Here is a tiny trained network, its code and every weight. The questions are about switching its units off for an input and a class, where a switched-off unit gives its printed mean instead of its output.

import numpy as np


def w(rows, s, z=0):
    codes = np.array(rows[::2]) - 128.0
    scale = np.full(codes.shape[1], s)
    scale[-1] = z or s
    return codes * scale


def f(y):
    return y / 2 * (1 + np.tanh(0.7978845608 * (y + 0.044715 * y**3)))


def log_softmax(a):
    a = a - a.max(-1, keepdims=True)
    return a - np.log(np.exp(a).sum(-1, keepdims=True))


def net(x, mask):
    res = np.array(x, float).reshape(1, 4) / 4 @ E
    y = f(res @ A[0][:, :-1].T + A[0][:, -1])
    res = res + np.where(mask, y, B[0][:, -1]) @ B[0][:, :-1]
    return log_softmax(res[-1] @ U[:, :-1].T + U[:, -1])


A, B = {}, {}
E = w([
[145,137,184,94,147,123,84,149,30,110,160],'x0',
[96,203,152,84,128,137,112,124,190,161,141],'x1',
[192,191,169,108,5,121,138,106,93,133,68],'x2',
[107,121,82,233,124,170,134,180,121,139,170],'x3',
],0.014)
A[0] = w([
[176,70,80,140,131,105,176,102,147,120,106,150],'N0',
[95,143,114,120,198,136,93,137,147,194,164,108],'N1',
[145,186,204,85,95,48,81,61,108,130,89,224],'N2',
[111,117,153,19,208,50,122,2,176,74,154,79],'N3',
[117,183,203,134,126,239,81,88,94,143,132,31],'N4',
[20,96,138,161,187,133,139,188,175,130,170,252],'N5',
[80,180,96,150,128,100,94,108,186,166,137,69],'N6',
[185,87,145,134,151,77,111,165,9,75,163,252],'N7',
[132,106,127,35,91,150,102,103,68,142,101,249],'N8',
[110,20,149,177,162,131,131,119,19,74,126,171],'N9',
[56,126,93,125,170,155,106,129,192,146,148,186],'N10',
],0.0099,0.004)
B[0] = w([
[124,94,139,152,182,103,120,60,124,142,46,165],'N0',
[143,106,64,139,154,85,152,46,126,101,85,186],'N1',
[104,164,224,81,176,95,151,114,132,134,106,242],'N2',
[100,181,217,52,80,105,195,2,153,120,49,218],'N3',
[93,172,106,53,125,78,125,103,137,81,69,165],'N4',
[150,59,50,215,167,208,111,93,70,183,112,250],'N5',
[184,109,61,171,112,140,98,180,141,121,187,171],'N6',
[124,171,141,191,189,134,54,238,54,141,186,241],'N7',
[109,124,151,75,183,92,116,128,73,97,79,203],'N8',
[203,126,75,239,178,190,115,193,169,178,164,231],'N9',
[160,107,78,162,166,150,81,185,117,103,151,210],'N10',
],0.0095,0.017)
U = w([
[144,217,123,106,31,136,93,203,115,135,197,3],'0',
[129,115,106,128,83,137,152,79,201,154,129,88],'1',
[130,118,79,157,163,145,47,183,97,144,176,226],'2',
[106,195,189,3,95,84,108,101,82,126,124,170],'3',
],0.011,0.0032)

Each question gives the input, the list of numbers given to net, and the class t.
The units are the neurons (one row each of A and B). Each row of codes is followed by its name. A weight is (code - 128) times the scale printed after its matrix; where a second scale follows, it is the last column's (A, B and U).
mask holds one flag per neuron, in row order. A switched-off neuron (its flag False) gives its mean, the last column of its row in B, instead of its output. The means were averaged over made-up inputs and are rounded, as every weight is.
A unit's drop is (log p(t) with every unit on - log p(t) with that unit switched off) / (log p(t) with every unit on - log p(t) with every unit switched off).
The circuit of an input: a set's keep is (log p(t) with only the set's units on - log p(t) with every unit switched off) / (log p(t) with every unit on - log p(t) with every unit switched off). Starting from all 11 units, units are removed one at a time, each time the one whose removal leaves the highest keep (on an exact tie, the one counted first), for as long as the keep stays at least 0.8.
units of the circuit, in order: the units of the circuit, biggest drop first
most important unit: the unit with the biggest drop
top k neurons: the k neurons with the biggest drops, biggest first
drop when u is switched off: that unit's drop, to one decimal
input [7,7,0,4], class 3: top 2 neurons -> (N9, N4)
input [-7,-4,5,5], class 1: most important unit -> N7
input [-2,0,5,6], class 0: top 3 neurons -> (N5, N3, N1)
input [-3,-3,5,5], class 1: top 2 neurons -> (N7, N10)
input [-8,8,7,-1], class 3: top 2 neurons -> (N2, N9)
input [-5,-5,4,6], class 1: top 2 neurons -> (N7, N10)
input [-1,-3,5,1], class 3: top 2 neurons -> (N5, N9)
input [-6,1,6,1], class 1: top 3 neurons -> (N7, N3, N8)
input [-8,-7,7,-2], class 3: top 2 neurons -> (N9, N5)
input [-2,7,7,5], class 3: top 2 neurons -> (N9, N7)
input [-8,1,6,8], class 1: top 2 neurons -> (N7, N9)
input [-6,8,6,8], class 0: top 2 neurons -> (N5, N9)
input [-5,4,5,8], class 0: top 2 neurons -> (N5, N9)
input [-6,-7,8,4], class 1: units of the circuit, in order -> (N7)
input [-7,2,6,7], class 1: drop when N5 is switched off -> 0.1
input [-2,-2,-1,-1], class 1: drop when N5 is switched off -> 0.2
input [4,0,7,7], class 0: drop when N3 is switched off -> 0.4
